Here is a tiny trained network, its code and every weight. The questions are about switching its units off for an input and a class, where a switched-off unit gives its printed mean instead of its output.

import numpy as np


def w(rows, s, z=0):
    codes = np.array(rows[::2]) - 128.0
    scale = np.full(codes.shape[1], s)
    scale[-1] = z or s
    return codes * scale


def f(y):
    return np.maximum(y, 0)


def log_softmax(a):
    a = a - a.max(-1, keepdims=True)
    return a - np.log(np.exp(a).sum(-1, keepdims=True))


def net(x, mask):
    res = np.array(x, float).reshape(1, 7) / 4 @ E
    y = f(res @ A[0][:, :-1].T + A[0][:, -1])
    res = res + np.where(mask, y, B[0][:, -1]) @ B[0][:, :-1]
    return log_softmax(res[-1] @ U[:, :-1].T + U[:, -1])


A, B = {}, {}
E = w([
[131,127,125],'x0',
[126,130,127],'x1',
[127,128,125],'x2',
[53,57,58],'x3',
[227,79,25],'x4',
[126,127,126],'x5',
[106,255,10],'x6',
],0.0041)
A[0] = w([
[142,46,179,29],'N1',
[111,197,78,20],'N2',
[139,99,148,69],'N3',
[205,176,140,146],'N4',
[126,55,145,24],'N5',
[157,207,221,122],'N6',
[189,210,165,86],'N7',
[204,107,59,36],'N8',
[132,89,150,63],'N9',
[182,195,212,72],'N10',
[103,114,116,109],'N11',
[144,114,90,131],'N12',
[170,64,194,64],'N13',
[123,57,168,56],'N14',
[181,146,89,163],'N15',
[71,148,167,51],'N16',
[102,141,147,192],'N17',
[2,86,106,131],'N18',
[169,102,94,66],'N19',
[150,75,153,80],'N20',
[187,66,113,122],'N21',
[12,117,145,122],'N22',
[38,91,91,88],'N23',
[121,110,106,127],'N24',
[181,71,113,124],'N25',
[71,145,163,49],'N26',
[54,112,81,109],'N27',
[156,52,189,9],'N28',
[146,133,92,68],'N29',
[156,56,186,18],'N30',
[84,220,59,33],'N31',
[113,183,85,37],'N32',
[78,133,172,74],'N33',
[144,206,144,38],'N34',
[207,103,71,32],'N35',
[183,101,90,46],'N36',
[104,228,62,55],'N37',
[142,69,173,35],'N38',
[22,251,224,54],'N39',
[86,147,135,77],'N40',
[158,197,218,120],'N41',
[211,148,159,101],'N42',
[77,140,192,80],'N43',
[76,97,110,213],'N44',
[102,109,110,101],'N45',
[42,76,86,68],'N46',
[103,201,63,2],'N47',
[70,75,112,81],'N48',
],0.0073,0.0047)
B[0] = w([
[31,148,112,156],'N1',
[25,128,116,148],'N2',
[92,130,126,131],'N3',
[153,61,107,203],'N4',
[88,144,102,135],'N5',
[166,72,90,227],'N6',
[159,98,61,179],'N7',
[111,243,171,150],'N8',
[88,131,115,134],'N9',
[151,148,47,183],'N10',
[135,141,105,134],'N11',
[137,148,150,160],'N12',
[54,189,105,175],'N13',
[62,144,114,156],'N14',
[165,118,196,208],'N15',
[125,203,166,142],'N16',
[155,71,193,232],'N17',
[179,113,55,203],'N18',
[120,197,150,136],'N19',
[88,138,128,150],'N20',
[162,172,144,177],'N21',
[154,187,152,196],'N22',
[161,165,46,160],'N23',
[142,126,114,145],'N24',
[159,169,143,174],'N25',
[125,201,166,139],'N26',
[170,160,75,167],'N27',
[7,149,117,152],'N28',
[104,150,147,133],'N29',
[17,148,117,152],'N30',
[24,113,138,179],'N31',
[47,127,117,143],'N32',
[129,201,144,150],'N33',
[102,103,87,145],'N34',
[123,252,169,145],'N35',
[133,207,166,136],'N36',
[31,105,166,194],'N37',
[45,140,114,145],'N38',
[146,212,187,237],'N39',
[98,158,142,134],'N40',
[151,93,64,218],'N41',
[144,125,65,165],'N42',
[134,201,152,168],'N43',
[211,13,178,251],'N44',
[135,144,96,134],'N45',
[162,169,25,153],'N46',
[11,116,134,150],'N47',
[116,146,64,146],'N48',
],0.021,0.0031)
U = w([
[3,116,132,85],'0',
[206,115,158,215],'1',
[209,120,171,198],'2',
[206,112,159,189],'3',
[233,244,243,2],'4',
[198,94,147,152],'5',
[208,97,29,21],'6',
],0.0063,0.0075)

Each question gives the input, the list of numbers given to net, and the class t.
The units are the neurons (one row each of A and B). Each row of codes is followed by its name. A weight is (code - 128) times the scale printed after its matrix; where a second scale follows, it is the last column's (A, B and U).
mask holds one flag per neuron, in row order. A switched-off neuron (its flag False) gives its mean, the last column of its row in B, instead of its output. The means were averaged over made-up inputs and are rounded, as every weight is.
A unit's drop is (log p(t) with every unit on - log p(t) with that unit switched off) / (log p(t) with every unit on - log p(t) with every unit switched off).
The circuit of an input: a set's keep is (log p(t) with only the set's units on - log p(t) with every unit switched off) / (log p(t) with every unit on - log p(t) with every unit switched off). Starting from the 12 units with the biggest drops (on a tie, the unit counted first), units are removed one at a time, each time the one whose removal leaves the highest keep (on an exact tie, the one counted first), for as long as the keep stays at least 0.8.
units of the circuit, in order: the units of the circuit, biggest drop first
unit that matters most: the unit with the biggest drop
k most important neurons: the k neurons with the biggest drops, biggest first
drop when u is switched off: that unit's drop, to one decimal
input [0,-1,-3,-4,8,-3,6], class 4: units of the circuit, in order -> [N8; N35]
input [0,-1,6,1,-6,-3,7], class 0: units of the circuit, in order -> [N31; N37]
input [3,3,1,8,-8,0,2], class 4: units of the circuit, in order -> [N22; N39]
input [6,4,-5,6,-7,-3,6], class 4: units of the circuit, in order -> [N39]
input [4,7,1,5,-8,-4,2], class 4: units of the circuit, in order -> [N39; N22]
input [7,7,-1,-8,-6,-2,-1], class 6: 2 most important neurons -> [N41; N10]
input [-3,5,4,3,-2,2,6], class 0: 3 most important neurons -> [N31; N37; N47]
input [3,-3,4,-6,-8,-1,-6], class 4: 3 most important neurons -> [N39; N43; N33]
input [-1,4,4,-7,4,5,-5], class 6: 2 most important neurons -> [N42; N39]
input [3,-2,-6,-7,-6,-1,0], class 6: 4 most important neurons -> [N41; N10; N6; N7]
input [-3,1,3,-7,-6,-6,-4], class 6: units of the circuit, in order -> [N41; N10]
input [0,7,1,5,8,-6,5], class 4: 2 most important neurons -> [N8; N35]
input [-4,6,6,8,-3,1,0], class 6: 3 most important neurons -> [N18; N46; N23]
input [6,7,-3,-8,5,-6,-5], class 6: unit that matters most -> N42
input [-5,1,-2,-1,-4,-6,7], class 0: drop when N37 is switched off -> 0.3
input [4,-4,-4,-2,7,-1,2], class 4: drop when N35 is switched off -> 0.2
input [-1,-4,3,-2,-1,1,-6], class 0: drop when N18 is switched off -> 0.1
